Here is a tiny trained network, its code and every weight. The questions are about switching its units off for an input and a target symbol, where a switched-off unit gives its printed mean instead of its output.

import numpy as np


def w(rows, s, z=0):
    codes = np.array(rows[::2]) - 128.0
    scale = np.full(codes.shape[1], s)
    scale[-1] = z or s
    return codes * scale


def norm(h):
    return h / np.sqrt((h * h).mean(-1, keepdims=True) + 1e-5)


def f(y):
    return y / 2 * (1 + np.tanh(0.7978845608 * (y + 0.044715 * y**3)))


def softmax(a):
    e = np.exp(a - a.max(-1, keepdims=True))
    return e / e.sum(-1, keepdims=True)


def log_softmax(a):
    a = a - a.max(-1, keepdims=True)
    return a - np.log(np.exp(a).sum(-1, keepdims=True))


def net(x, mask):
    ids = ['ΓΔΘΣζλμπω'.index(c) for c in x.split()]
    T = len(ids)
    res = E[ids] + P[:T]
    r = norm(res)
    for j in range(2):
        rows = slice(4 * j, 4 * j + 4)
        q, k, v = (r @ M[0][rows].T for M in (Q, K, V))
        z = softmax(np.where(np.tri(T) > 0, q @ k.T / 4**0.5, -1e9)) @ v
        o = O[0][rows]
        res = res + np.where(mask[j], z, o[:, -1]) @ o[:, :-1]
    y = f(norm(res) @ A[0][:, :-1].T + A[0][:, -1])
    res = res + np.where(mask[2:18], y, B[0][:, -1]) @ B[0][:, :-1]
    return log_softmax(norm(res)[-1] @ U[:, :-1].T + U[:, -1])


Q, K, V, O, A, B = {}, {}, {}, {}, {}, {}
E = w([
[146,58,127,138],'Γ',
[89,82,73,143],'Δ',
[139,88,135,111],'Θ',
[224,136,105,73],'Σ',
[135,11,135,115],'ζ',
[137,138,125,63],'λ',
[126,123,85,120],'μ',
[61,86,113,106],'π',
[251,95,73,126],'ω',
],0.021)
P = w([
[67,3,133,182],'0',
[79,33,138,172],'1',
[88,58,144,171],'2',
[103,98,152,146],'3',
[108,105,158,132],'4',
[101,121,154,120],'5',
[64,81,123,148],'6',
],0.0065)
Q[0] = w([
[97,139,206,90],'H0',
[169,151,138,181],'H0',
[67,129,1,117],'H0',
[152,95,83,144],'H0',
[91,6,87,46],'H1',
[70,121,80,106],'H1',
[221,76,43,68],'H1',
[138,158,80,70],'H1',
],0.0093)
K[0] = w([
[145,168,137,172],'H0',
[180,16,199,187],'H0',
[65,124,124,113],'H0',
[79,185,202,154],'H0',
[255,90,60,101],'H1',
[181,115,104,244],'H1',
[214,94,72,119],'H1',
[123,164,103,153],'H1',
],0.0083)
V[0] = w([
[151,95,131,249],'H0',
[231,106,8,128],'H0',
[235,182,114,133],'H0',
[152,99,76,52],'H0',
[179,157,125,145],'H1',
[81,162,196,115],'H1',
[217,89,101,141],'H1',
[145,255,164,10],'H1',
],0.0093)
O[0] = w([
[28,96,70,159,68],'H0',
[153,124,81,200,178],'H0',
[168,2,83,170,20],'H0',
[71,146,114,154,245],'H0',
[24,173,73,139,102],'H1',
[157,32,165,68,30],'H1',
[180,34,56,107,229],'H1',
[94,110,63,128,1],'H1',
],0.0073,0.0071)
A[0] = w([
[223,173,176,91,63],'N0',
[202,66,117,255,158],'N1',
[80,160,46,147,119],'N2',
[150,97,149,55,90],'N3',
[239,136,88,102,71],'N4',
[76,47,64,72,202],'N5',
[193,160,113,21,178],'N6',
[132,175,174,190,219],'N7',
[55,179,205,111,103],'N8',
[81,155,110,116,86],'N9',
[141,206,135,137,107],'N10',
[177,137,103,115,102],'N11',
[168,190,120,214,56],'N12',
[102,55,105,191,252],'N13',
[56,119,142,163,215],'N14',
[204,83,115,132,186],'N15',
],0.0092,0.0024)
B[0] = w([
[90,135,136,184,213],'N0',
[169,247,59,215,217],'N1',
[169,176,120,210,175],'N2',
[203,63,131,137,164],'N3',
[90,133,100,117,206],'N4',
[229,237,177,104,181],'N5',
[191,167,117,202,254],'N6',
[57,49,126,127,170],'N7',
[22,76,101,81,196],'N8',
[54,254,163,173,131],'N9',
[55,150,173,233,163],'N10',
[69,126,51,50,155],'N11',
[98,44,184,216,149],'N12',
[169,202,52,131,193],'N13',
[96,183,122,36,161],'N14',
[159,193,151,120,191],'N15',
],0.0057,0.0054)
U = w([
[133,142,101,142,131],'Γ',
[117,152,19,28,139],'Δ',
[82,56,133,19,142],'Θ',
[91,90,156,251,5],'Σ',
[156,29,186,137,121],'ζ',
[216,124,203,73,193],'λ',
[129,145,192,254,103],'μ',
[121,196,241,52,224],'π',
[97,100,82,124,230],'ω',
],0.0089,0.0029)

Each question gives the input, a string of symbols that net reads in full, and the target symbol t.
The units are the heads (4 rows each of Q, K, V and O) and the neurons (one row each of A and B). Each row of codes is followed by its name. A weight is (code - 128) times the scale printed after its matrix; where a second scale follows, it is the last column's (O, A, B and U).
mask holds one flag per unit, heads first, then neurons. A switched-off unit (its flag False) gives its mean, the last column of its rows in O or B, instead of its output. The means were averaged over made-up inputs and are rounded, as every weight is.
A unit's drop is (log p(t) with every unit on - log p(t) with that unit switched off) / (log p(t) with every unit on - log p(t) with every unit switched off).
The circuit of an input: a set's keep is (log p(t) with only the set's units on - log p(t) with every unit switched off) / (log p(t) with every unit on - log p(t) with every unit switched off). Starting from the 12 units with the biggest drops (on a tie, the unit counted first), units are removed one at a time, each time the one whose removal leaves the highest keep (on an exact tie, the one counted first), for as long as the keep stays at least 0.8.
circuit, biggest first: the units of the circuit, biggest drop first
unit that matters most: the unit with the biggest drop
top k neurons: the k neurons with the biggest drops, biggest first
heads that matter: for each layer, one digit per head in row order, 1 if its drop is at least 0.15 and else 0, layers parted by /
drop of u: that unit's drop, to one decimal
input π Δ π π Γ μ, target π: unit that matters most => H0
input Γ π Δ Σ π ζ, target Δ: circuit, biggest first => (H1 N13)
input λ λ λ, target λ: heads that matter => 11
input ω λ λ λ Θ ζ, target λ: heads that matter => 00
input λ λ Θ, target λ: circuit, biggest first => (H1 N10)
input Γ μ λ, target μ: heads that matter => 00
input Δ μ Δ ζ, target λ: heads that matter => 01
input π ζ ζ π π, target π: heads that matter => 10
input ζ λ Γ π λ Δ π, target Θ: heads that matter => 01
input λ λ π Γ λ μ, target μ: heads that matter => 00
input Σ Θ π, target Δ: drop of H1 => 0.5
input Σ ζ Δ, target Δ: drop of N14 => 0.2
input μ λ μ, target Σ: drop of H1 => 0.2
input λ Γ Γ μ λ μ, target μ: top neuron => (N8)
